[[-73  44 -44 -73]
 [  1 -38  31 -12]
 [ 62  17  -4  72]]
:
[[-73  44]
 [  1 -38]]

[[ 20  70   2  82   2]
 [ 14  68   1  69   3]
 [ 20  70   4  79   4]
 [-11  36   5   5  -6]]
:
[[20 70]
 [14 68]]

[[ 24 -49]
 [ 17  -6]
 [-64 -22]
 [ 39  36]
 [ 60  26]]
:
[[ 24 -49]
 [ 17  -6]]

[[-69   0]
 [ 71 -13]
 [ 15  13]
 [ 15  -2]
 [ 71 -11]]
:
[[-69   0]
 [ 71 -13]]

[[-89 -62  74]
 [-21 -45  37]
 [-80 -11  16]
 [ -4  -1  40]]
:
[[-89 -62]
 [-21 -45]]

[[-18 -58   1 -60]
 [ 23   7 -84 -57]]
:
[[-18 -58]
 [ 23   7]]
---
[[-40  47 -48]
 [ 36 -33  40]
 [ 55  43  76]]
:
[-40 -33  76]

[[ 21 -15 -36 -67  53]
 [ 22  40  31 -17   5]
 [-22  26  34  32 -48]]
:
[21 40 34]

[[-34  42  57 -65]
 [ 43 -40  14 -45]
 [ 80  -5  56  11]]
:
[-34 -40  56]

[[ 11  83  30 -27]
 [ 64 -21 -80  -9]
 [ 12 -58 -23   7]]
:
[ 11 -21 -23]

[[ -5 -54  -9   4]
 [ -5  67  -8  57]
 [ -5  13  46  -2]
 [  1  -2  50   5]
 [-27  52  -8  14]]
:
[-5 67 46  5]

[[ 69 -14]
 [ 80  34]
 [ 74  -8]
 [ 64 -21]
 [ 64 -20]]
:
[69 34]

[[ 67  68 -13   4   0]
 [ 75 -54  -5 -11  -3]
 [-81 -11  -2  13 -20]]
:
[ 67 -54  -2]

[[ 28   4]
 [-45 -32]
 [ 44 -34]
 [-65 -68]
 [ 78  79]]
:
[ 28 -32]
---
[[-43 -25 -72 -14]
 [ 48 -71 -10 -22]
 [ 15  12  18  85]
 [-82   0 -13  30]]
:
[[ 48 -71 -10 -22]
 [ 15  12  18  85]
 [-43 -25 -72 -14]
 [-82   0 -13  30]]

[[ 60 -53]
 [-55  29]
 [ 34  88]
 [-69 -63]
 [-43  43]
 [ 81  56]
 [-54  16]
 [-36  31]]
:
[[ 81  56]
 [ 60 -53]
 [ 34  88]
 [-36  31]
 [-43  43]
 [-54  16]
 [-55  29]
 [-69 -63]]

[[-52 -55 -34 -83  -3 -26 -42 -74 -69]
 [-13 -53 -30 -82   3  27 -40 -64 -72]
 [ 53 -30  -9 -21 -15  47   0 -20  -9]
 [-68  14   1   4  10 -67  -1  -3   4]]
:
[[ 53 -30  -9 -21 -15  47   0 -20  -9]
 [-13 -53 -30 -82   3  27 -40 -64 -72]
 [-52 -55 -34 -83  -3 -26 -42 -74 -69]
 [-68  14   1   4  10 -67  -1  -3   4]]

[[-16  55 -15 -44]
 [ 41  16 -47  -2]
 [ 78 -78  78 -78]
 [ 45   5 -46   1]
 [-43 -41  35  48]
 [ 19   9 -34  47]]
:
[[ 78 -78  78 -78]
 [ 45   5 -46   1]
 [ 41  16 -47  -2]
 [ 19   9 -34  47]
 [-16  55 -15 -44]
 [-43 -41  35  48]]

[[ 48  44 -45 -84]
 [-21 -50  51  30]
 [-62 -52 -48  61]
 [ 55   3  65 -47]]
:
[[ 55   3  65 -47]
 [ 48  44 -45 -84]
 [-21 -50  51  30]
 [-62 -52 -48  61]]

[[-24  67 -66]
 [-43  25  -3]
 [ 33 -43 -48]]
:
[[ 33 -43 -48]
 [-24  67 -66]
 [-43  25  -3]]
